Below is a small trained network, with its code and all its weights. Each question gives an input and a target symbol and asks what happens when units are switched off, that is, made to give their printed mean instead of their output.

import numpy as np


def w(rows, s, z=0):
    codes = np.array(rows[::2]) - 128.0
    scale = np.full(codes.shape[1], s)
    scale[-1] = z or s
    return codes * scale


def norm(h):
    return h / np.sqrt((h * h).mean(-1, keepdims=True) + 1e-5)


def f(y):
    return np.maximum(y, 0)


def softmax(a):
    e = np.exp(a - a.max(-1, keepdims=True))
    return e / e.sum(-1, keepdims=True)


def log_softmax(a):
    a = a - a.max(-1, keepdims=True)
    return a - np.log(np.exp(a).sum(-1, keepdims=True))


def net(x, mask):
    ids = ['ΓΛμστψ'.index(c) for c in x.split()]
    T = len(ids)
    res = E[ids] + P[:T]
    u = 0
    for l in range(2):
        r = norm(res)
        for j in range(2):
            rows = slice(3 * j, 3 * j + 3)
            q, k, v = (r @ M[l][rows].T for M in (Q, K, V))
            z = softmax(np.where(np.tri(T) > 0, q @ k.T / 3**0.5, -1e9)) @ v
            o = O[l][rows]
            res = res + np.where(mask[u + j], z, o[:, -1]) @ o[:, :-1]
        u += 2
        y = f(norm(res) @ A[l][:, :-1].T + A[l][:, -1])
        res = res + np.where(mask[u : u + 16], y, B[l][:, -1]) @ B[l][:, :-1]
        u += 16
    return log_softmax(norm(res)[-1] @ U[:, :-1].T + U[:, -1])


Q, K, V, O, A, B = {}, {}, {}, {}, {}, {}
E = w([
[87,95,128,186,159,134,140],'Γ',
[126,80,101,98,117,72,115],'Λ',
[127,129,172,127,137,58,144],'μ',
[91,123,93,146,117,162,89],'σ',
[61,99,33,4,180,214,226],'τ',
[83,144,128,117,105,106,80],'ψ',
],0.02)
P = w([
[140,75,123,194,158,109,127],'0',
[153,36,102,197,68,144,169],'1',
[102,143,73,197,124,57,158],'2',
[150,61,209,141,147,155,83],'3',
[137,63,192,128,30,192,155],'4',
[74,215,89,139,169,56,125],'5',
[125,131,217,74,180,172,63],'6',
[84,125,168,100,2,184,195],'7',
[58,224,104,99,116,95,119],'8',
[125,108,250,34,85,228,77],'9',
],0.0088)
Q[0] = w([
[163,173,91,159,128,91,138],'L0H0',
[7,123,94,145,120,97,110],'L0H0',
[126,108,149,120,208,132,48],'L0H0',
[90,144,182,91,166,101,103],'L0H1',
[142,159,43,145,202,83,116],'L0H1',
[58,180,100,153,37,73,203],'L0H1',
],0.018)
K[0] = w([
[186,74,169,159,179,114,34],'L0H0',
[121,153,133,61,195,160,130],'L0H0',
[126,90,167,110,62,168,159],'L0H0',
[142,108,158,62,120,217,186],'L0H1',
[177,78,184,123,172,161,52],'L0H1',
[135,166,111,97,249,112,95],'L0H1',
],0.017)
V[0] = w([
[157,118,101,205,187,176,167],'L0H0',
[91,206,157,255,118,226,115],'L0H0',
[149,92,173,232,187,21,150],'L0H0',
[174,56,213,193,224,103,159],'L0H1',
[86,214,146,99,146,67,137],'L0H1',
[160,100,85,107,53,53,38],'L0H1',
],0.0069)
O[0] = w([
[43,101,137,148,64,135,150,94],'L0H0',
[2,60,43,112,175,105,122,2],'L0H0',
[142,84,167,88,202,172,34,140],'L0H0',
[149,43,169,84,82,187,93,149],'L0H1',
[159,151,146,106,204,102,87,115],'L0H1',
[191,170,48,164,94,149,54,212],'L0H1',
],0.0085,0.0084)
A[0] = w([
[141,99,160,201,104,110,149,123],'L0N0',
[173,157,57,186,181,100,175,123],'L0N1',
[171,81,134,126,86,103,168,119],'L0N2',
[89,112,156,76,184,159,89,162],'L0N3',
[113,123,81,129,133,78,139,113],'L0N4',
[132,107,146,136,177,116,121,39],'L0N5',
[203,97,156,179,158,177,63,32],'L0N6',
[128,117,165,108,253,93,180,78],'L0N7',
[128,185,67,139,95,124,92,120],'L0N8',
[42,99,71,177,127,81,166,2],'L0N9',
[117,92,132,170,185,207,81,109],'L0N10',
[141,91,137,136,140,64,179,104],'L0N11',
[90,175,201,187,115,114,112,68],'L0N12',
[147,132,132,38,12,113,114,134],'L0N13',
[177,87,107,89,153,198,144,26],'L0N14',
[142,111,116,135,147,64,86,143],'L0N15',
],0.011,0.0072)
B[0] = w([
[124,131,73,193,156,172,106,161],'L0N0',
[130,49,131,101,214,140,112,166],'L0N1',
[71,133,104,156,180,82,107,180],'L0N2',
[101,122,184,74,148,52,150,161],'L0N3',
[131,86,186,178,125,162,102,152],'L0N4',
[135,100,161,127,121,111,156,129],'L0N5',
[186,176,105,61,101,155,24,220],'L0N6',
[205,68,157,94,56,141,171,144],'L0N7',
[151,142,198,147,199,107,134,189],'L0N8',
[134,152,159,162,2,178,115,147],'L0N9',
[172,97,235,36,135,40,102,158],'L0N10',
[177,104,60,144,194,111,153,152],'L0N11',
[133,140,179,177,49,59,216,148],'L0N12',
[102,214,127,148,173,51,95,254],'L0N13',
[159,139,27,133,128,53,179,145],'L0N14',
[109,100,154,148,139,204,170,185],'L0N15',
],0.0078,0.0092)
Q[1] = w([
[92,121,97,177,178,193,195],'L1H0',
[172,48,137,162,86,13,129],'L1H0',
[168,106,96,103,125,5,173],'L1H0',
[131,130,129,141,137,128,138],'L1H1',
[121,124,136,145,176,148,125],'L1H1',
[156,82,106,115,119,147,101],'L1H1',
],0.011)
K[1] = w([
[128,159,202,215,128,41,141],'L1H0',
[132,84,71,116,123,197,232],'L1H0',
[127,163,62,60,128,125,255],'L1H0',
[143,123,121,141,124,90,158],'L1H1',
[128,115,146,130,131,131,124],'L1H1',
[152,103,134,174,127,67,115],'L1H1',
],0.0089)
V[1] = w([
[131,140,106,106,121,166,129],'L1H0',
[143,118,107,48,127,242,142],'L1H0',
[154,42,153,163,111,134,61],'L1H0',
[205,35,143,198,117,116,114],'L1H1',
[144,62,229,255,113,27,13],'L1H1',
[110,186,193,168,123,85,138],'L1H1',
],0.0094)
O[1] = w([
[160,92,128,157,125,113,141,139],'L1H0',
[169,96,111,167,152,91,172,160],'L1H0',
[137,213,161,77,123,106,143,165],'L1H0',
[105,82,69,176,84,59,151,195],'L1H1',
[139,55,29,254,94,88,140,254],'L1H1',
[166,45,152,157,172,165,67,118],'L1H1',
],0.011,0.0073)
A[1] = w([
[65,63,98,185,121,142,171,87],'L1N0',
[113,113,129,189,103,110,159,101],'L1N1',
[132,48,75,154,170,112,147,15],'L1N2',
[166,150,95,137,111,181,116,132],'L1N3',
[142,123,137,5,144,98,97,112],'L1N4',
[175,172,115,109,70,152,81,83],'L1N5',
[107,159,72,107,146,118,107,145],'L1N6',
[159,129,162,65,165,163,170,130],'L1N7',
[115,99,50,157,138,126,94,56],'L1N8',
[67,114,162,98,99,89,128,1],'L1N9',
[116,184,120,127,75,147,62,154],'L1N10',
[70,93,135,31,146,148,125,89],'L1N11',
[117,149,170,65,95,137,99,160],'L1N12',
[135,97,170,119,184,106,134,127],'L1N13',
[142,102,123,156,108,102,70,188],'L1N14',
[140,116,99,181,124,129,206,164],'L1N15',
],0.017,0.0078)
B[1] = w([
[200,186,111,119,57,146,154,168],'L1N0',
[156,91,127,156,147,154,52,172],'L1N1',
[135,168,177,176,242,108,86,167],'L1N2',
[119,164,140,116,145,57,101,163],'L1N3',
[119,9,171,180,123,164,127,162],'L1N4',
[166,171,174,82,149,81,167,186],'L1N5',
[191,72,165,126,110,129,118,154],'L1N6',
[107,169,57,142,179,118,85,148],'L1N7',
[97,173,152,155,202,137,106,173],'L1N8',
[99,197,172,109,155,28,48,134],'L1N9',
[179,121,90,95,99,121,128,184],'L1N10',
[116,200,161,159,73,63,102,142],'L1N11',
[176,61,113,176,165,140,185,149],'L1N12',
[142,142,84,112,49,168,123,160],'L1N13',
[100,132,132,83,126,168,207,251],'L1N14',
[63,89,129,56,124,142,110,189],'L1N15',
],0.013,0.016)
U = w([
[97,170,73,158,50,202,77,252],'Γ',
[117,132,75,175,236,113,35,109],'Λ',
[157,17,160,155,117,118,202,71],'μ',
[238,214,101,107,115,81,133,18],'σ',
[15,162,95,2,155,151,172,254],'τ',
[27,148,201,119,84,46,55,63],'ψ',
],0.0084,0.0024)

Each question gives the input, a string of symbols that net reads in full, and the target symbol t.
The units are the heads (3 rows each of Q, K, V and O) and the neurons (one row each of A and B). Each row of codes is followed by its name. A weight is (code - 128) times the scale printed after its matrix; where a second scale follows, it is the last column's (O, A, B and U).
mask holds one flag per unit, layer by layer, with each layer's heads first. A switched-off unit (its flag False) gives its mean, the last column of its rows in O or B, instead of its output. The means were averaged over made-up inputs and are rounded, as every weight is.
A unit's drop is (log p(t) with every unit on - log p(t) with that unit switched off) / (log p(t) with every unit on - log p(t) with every unit switched off).
The circuit of an input: a set's keep is (log p(t) with only the set's units on - log p(t) with every unit switched off) / (log p(t) with every unit on - log p(t) with every unit switched off). Starting from the 12 units with the biggest drops (on a tie, the unit counted first), units are removed one at a time, each time the one whose removal leaves the highest keep (on an exact tie, the one counted first), for as long as the keep stays at least 0.8.
units of the circuit, in order: the units of the circuit, biggest drop first
unit that matters most: the unit with the biggest drop
k most important neurons: the k neurons with the biggest drops, biggest first
top k neurons in layer l: the k neurons of layer l with the biggest drops, biggest first
heads that matter: for each layer, one digit per head in row order, 1 if its drop is at least 0.15 and else 0, layers parted by /
input τ Λ μ Λ Λ Γ μ μ τ, target μ: top 3 neurons in layer 1 => [L1N12 L1N4 L1N6]
input τ σ Λ μ ψ Λ τ, target Λ: units of the circuit, in order => [L1N7 L1N14]
input μ Λ τ Λ Λ ψ Λ τ, target Λ: units of the circuit, in order => [L0H1 L1N7 L1N14]
input ψ ψ μ ψ, target Λ: heads that matter => 11 / 01
input μ Λ Λ μ Λ Λ Λ τ τ, target σ: top 2 neurons in layer 1 => [L1N14 L1N15]
input τ σ μ σ Λ μ Λ Λ Λ τ, target σ: units of the circuit, in order => [L1N11 L1N14]
input τ μ τ ψ Λ, target τ: units of the circuit, in order => [L0H1 L1H1]
input Λ τ ψ, target ψ: heads that matter => 11 / 11
input Λ Γ τ μ Λ, target Λ: 3 most important neurons => [L0N11 L1N2 L1N1]
input Λ σ Λ μ Γ, target σ: unit that matters most => L0N6
input Γ Λ Λ, target ψ: heads that matter => 11 / 00
input μ Λ Λ, target μ: heads that matter => 10 / 00
input Λ Λ Λ ψ Γ, target σ: heads that matter => 10 / 00
input τ μ Γ μ Λ Λ μ μ τ, target μ: units of the circuit, in order => [L1N4 L0H1]
input Λ Λ Λ σ ψ Λ Λ ψ Λ σ, target Λ: heads that matter => 10 / 00
input τ Λ Λ Λ Λ Λ Λ σ Γ τ, target Γ: top neuron in layer 1 => [L1N14]
input τ τ Λ μ ψ Λ ψ Γ μ Γ, target ψ: heads that matter => 11 / 11
input Λ Λ τ Λ Λ Λ Λ ψ, target ψ: heads that matter => 01 / 11
input Λ μ ψ σ Λ Λ, target Γ: heads that matter => 10 / 00
input μ μ μ μ μ, target μ: heads that matter => 10 / 00
input Λ Λ ψ Λ τ τ Λ Γ, target τ: top 2 neurons in layer 0 => [L0N6 L0N12]
input σ μ μ, target Γ: unit that matters most => L0H0
input τ ψ Λ Λ Γ μ τ Λ μ, target τ: 2 most important neurons => [L0N6 L1N7]
input Λ Λ ψ Λ τ Γ, target Γ: heads that matter => 10 / 00
input σ Λ μ ψ τ Λ μ μ τ μ, target μ: heads that matter => 01 / 00
input Λ Λ Λ Λ Γ μ Λ Λ, target μ: heads that matter => 11 / 00
input Λ Λ Λ Λ ψ Λ μ, target Λ: unit that matters most => L1N2
input Λ Λ ψ σ Λ μ, target Γ: 2 most important neurons => [L1N0 L0N9]
input τ ψ Γ Λ Λ Γ Γ, target Γ: heads that matter => 10 / 10
input Λ Λ Γ ψ Γ, target ψ: heads that matter => 10 / 00
